Each row is followed by roughly how far along a hidden order it lies, from 0 to 12. A new part has a new order.
(in the rows, 128 means zero)
[141 146 150 155 148 128 134 145 143 139 144 142 133 138 193 144 189 136
 145 132 161 142 133 142 146 142 170 133 151 148 152 153 143 153 147 141
 142 143 152 143 190 145 134 149 134 220 140 152 161 190 142 140 136 132
 135 132 170 141 150 138 140 143 138 138 135] : 9
[160 142 150 134 127 128 143 153 187 145 138 129 118 145 211 148 174 140
 140 136 164 160 143 132 149 158 192 120 128 156 151 117 149 157 162 148
 152 146 150 153 255 132 127 145 126 209 142 151 144 240 157 140 150 132
 146 153 197 152 155 124 136 147 157 141 146] : 8
[147 141 146 135 155 140 137 136 158 134 151 148 147 152 144 133 152 137
 139 155 133 138 151 141 139 140 129 154 150 144 135 149 144 150 144 136
 136 164 152 152 157 148 151 137 149 153 151 145 153 145 138 137 140 138
 145 142 153 140 149 143 135 151 141 142 138] : 7
[142 144 143 144 155 134 136 139 149 136 148 151 135 143 208 142 164 132
 143 135 145 139 138 146 143 148 150 128 156 148 142 133 150 162 156 148
 144 133 169 144 186 148 129 145 134 191 155 160 162 181 137 144 138 131
 140 138 152 136 145 134 139 147 142 138 139] : 5
[153 138 149 137 134 136 143 142 160 141 148 142 127 142 198 145 165 133
 141 136 151 149 139 138 149 156 194 128 133 153 142 129 145 160 153 141
 150 139 159 147 209 141 129 149 137 205 151 153 162 210 148 142 144 136
 142 160 165 142 154 133 139 143 150 139 140] : 12
[148 142 147 135 152 135 138 146 176 135 151 144 137 148 151 138 155 136
 140 152 142 141 146 139 146 142 157 145 141 145 141 143 142 147 143 139
 142 157 153 147 189 146 143 140 139 185 148 151 143 180 144 141 146 135
 144 148 161 140 149 137 136 147 150 140 144] : 7
[162 137 144 133 135 155 143 143 180 137 150 148 130 154 190 148 147 132
 139 158 142 144 152 141 149 150 196 134 134 150 134 129 141 159 164 139
 149 129 165 143 200 144 130 150 143 208 166 151 158 209 144 148 144 140
 144 178 155 137 153 134 134 141 168 136 145] : 11
[147 145 145 134 147 137 137 146 171 135 150 144 140 146 171 134 166 136
 141 152 138 140 146 141 140 143 141 145 147 143 138 140 148 157 146 140
 140 165 159 149 168 150 142 143 143 164 148 151 148 154 140 137 145 133
 142 142 158 140 149 138 137 148 144 140 143] : 5
[152 144 147 135 142 129 141 152 190 137 143 132 131 152 167 137 177 135
 144 145 150 147 144 138 153 145 170 144 138 142 147 138 147 150 151 145
 148 169 151 140 252 139 139 140 131 182 143 155 139 218 154 140 152 133
 152 149 157 141 146 132 137 154 146 145 148] : 4
[153 140 146 139 140 139 140 141 153 141 150 152 129 139 255 144 163 135
 139 133 148 145 135 141 137 155 163 127 141 158 143 127 145 162 161 143
 141 138 167 149 186 141 128 150 145 223 147 148 182 175 141 139 135 133
 133 143 191 143 159 131 134 142 146 135 135] : 12
[157 139 155 136 134 129 139 165 177 137 150 136 122 141 204 151 182 133
 142 136 154 153 134 139 152 150 192 126 128 149 153 123 142 157 159 142
 153 149 162 145 253 139 125 150 127 237 147 146 153 208 155 142 141 130
 136 152 167 146 158 132 135 146 155 135 139] : 12
[148 158 153 136 143 127 137 151 186 146 142 131 128 148 167 139 191 134
 139 131 163 144 140 135 157 144 161 142 145 140 157 138 152 154 153 151
 151 204 151 144 239 141 143 137 126 173 137 152 138 234 152 137 156 130
 152 141 156 138 138 129 142 153 142 143 150] : 0
[153 140 152 136 137 131 140 148 159 140 144 137 128 142 194 147 178 138
 140 140 156 153 141 134 146 155 186 131 132 152 148 129 143 153 153 139
 147 157 156 146 217 142 133 144 136 205 151 148 158 224 153 139 141 135
 138 151 189 152 154 132 136 145 147 138 139] : 12

Part 2:
[131 133  69 139  67 110 105 120 171 146  98 141 100 149 132 128 151 114
 113 133 112  85 103 126 110  89 128  77 131 146 136 121  45 134 118  90
 135 118  87 224 103 124 125 119 144 120 120 180 109 118  73 127 100 116
 114] : 12
[126 103 158 108 174  69  98  93 176 121  91 129 115 106 101 131 128 147
 127 133 147  89 133 136 126  99 121  88 171 187 112 152 164 126 102 148
 170  99 110 144 144 114 123 132 147 149 116  84 109 127  54 119  86 138
  91] : 12
[136 121  85 133  79 135 150 132 179 160  93 128 101 147 130 115 158 114
  81 162 107 113 100 139 109  77 137 107 143 126 144 124 154 127 117  90
 147 123  84 156 106 117 126 122 122 120 133 175 129 128  59 122 133 116
  99] : 12
[126 140  58 133 111  98  83 129 116 127 128 111 131 140 157 110 182 125
 160 102 129  89 139 143 152 147 116 113 110 102 139 112  84 129 129 152
 181 128  93 139 118 143 124 149 144  98 117  99 129 111  70 122 137 141
 138] : 0
[156 123 230 106 127  98 110 115 106 121 108 143 137 117 177 156 123  74
  99  56 135 130 149 116 132 105 117 122 126 101 144 127 160 111 128 169
 161 123  81 166 125 130 131 129 145 146 136  66 133  97  68 127 104 158
 114] : 0
[146 130 184 131 117 116 143 138 123 153 101 146 121 150 153 126 131 136
 100 162 110 130 118 131 127 110 128 114 135  74 151 120  99 132 133  89
 158 165  93 160 104 130 128 136 138 121 140 189 135 124  61 128 142 136
 130] : 0
[138 104 177 106 101  81 100 110 146 140  82 121 122 117 143 135 155 110
  85  95 132 115 123 139 128  88 136 122 148 177 139 134 137 114 111 176
 166  93 101 154 135 116 122 141 133 137 134  74 138 108  63 115 101 132
  74] : 12
[137 122 171 131 123  86 140 124 145 154  90 143 114 143 131 111 134 133
  85 184 132 113 121 138 131  96 125 129 162  90 140 126 118 137 120  76
 172 149 103 196 108 123 126 146 149 126 134 203 128 135  54 123 137 138
 119] : 0
[142 122 171 131 162 120 141 127 136 143 113 145 123 138 129 121 113 133
 130 158 119 122 130 128 130 114 121 111 143  77 135 129 142 133 128  88
 153 161  92 140 115 128 130 124 139 131 133 172 121 132  63 130 138 145
 139] : 0
[109 140   1 134   1 117  97 126 131 132 122 106 107 129 128  94 190 111
 100  96 186 128 131 132 143 113 132 129 131 162 133  96 121 123 122 107
 113  65 103 255 111 127 126 167 136 107 120 167 146 124  50 119 135 106
  89] : 12
[123 131   4 129  71 197 136 131 153 135 126 109 102 119 116  93 146 155
 102 120 166 168 144 113 122  93 137  96 134 130 132 106 119 112 126  86
  86  77  80 190 110 119 141 123 105 133 131 172 141 131  64 127 157 121
  93] : 12
[129 105 119 122 165 125 120 124 177 148  98 111 117 132 111 120 153 137
 128 179  95  93 106 154 116  89 143 155 150 149 130 143  83 127 102 139
 170 137  88  39 132 116 121 117 117 125 128 109 118 134  55 117 131 127
  78] : 12
[129 134  61 138  73 120 104 116 173 140 107 140  95 144 131 125 153 129
 105 127 123  90 113 124 111  91 125 101 134 139 132 123 132 133 119  87
 137 105  83 222 103 122 128 123 142 123 121 173 110 118  55 128 102 117
 112] : 12
[132 151  83 129  71 135 115 123  97 118 140 136 121 122 153 110 138  82
  95  67 184 155 167 102 144 130 110  95 120  93 137  99 129 118 136  98
 116  90  85 255 106 136 138 147 146 134 128 167 143 115  58 131 134 143
 130] : 0
[133 154  78 130   8 129 115 137  88 133 129 129 130 136 175 116 167 148
  96  54 168 157 142 115 142 117 127  86 105  98 153  89 100 117 139 120
 110  94  84 255 103 138 133 158 137 113 136 164 160 107  62 126 135 125
 109] : 0
[126 117 110 127 121  92 100 116 171 143  94 121 113 137 122 123 169 127
 122 147 115  79 108 149 124 105 131 200 143 150 134 136 125 132 111 127
 176 120 101 137 124 122 118 132 139 117 120 124 113 123  49 118 109 123
 101] : 12
[126 131   1 134  63 173 121 140 147 151 110 104 107 136 129  90 185 131
 102 137 138 140 127 138 131  97 139 129 125 105 145 109  94 118 124 105
 134 106  80 145 104 126 133 133 108 109 129 165 140 126  62 122 165 120
  82] : 12
[138 122 126 125 202 145 123 129 122 129 125 118 135 125 139 106 140 164
 123 149 126 125 155 140 144 132 115 129 134  57 134 128 161 124 126 134
 179 155  82  58 122 135 132 126 126 128 126 106 123 126  76 125 158 160
 152] : 0
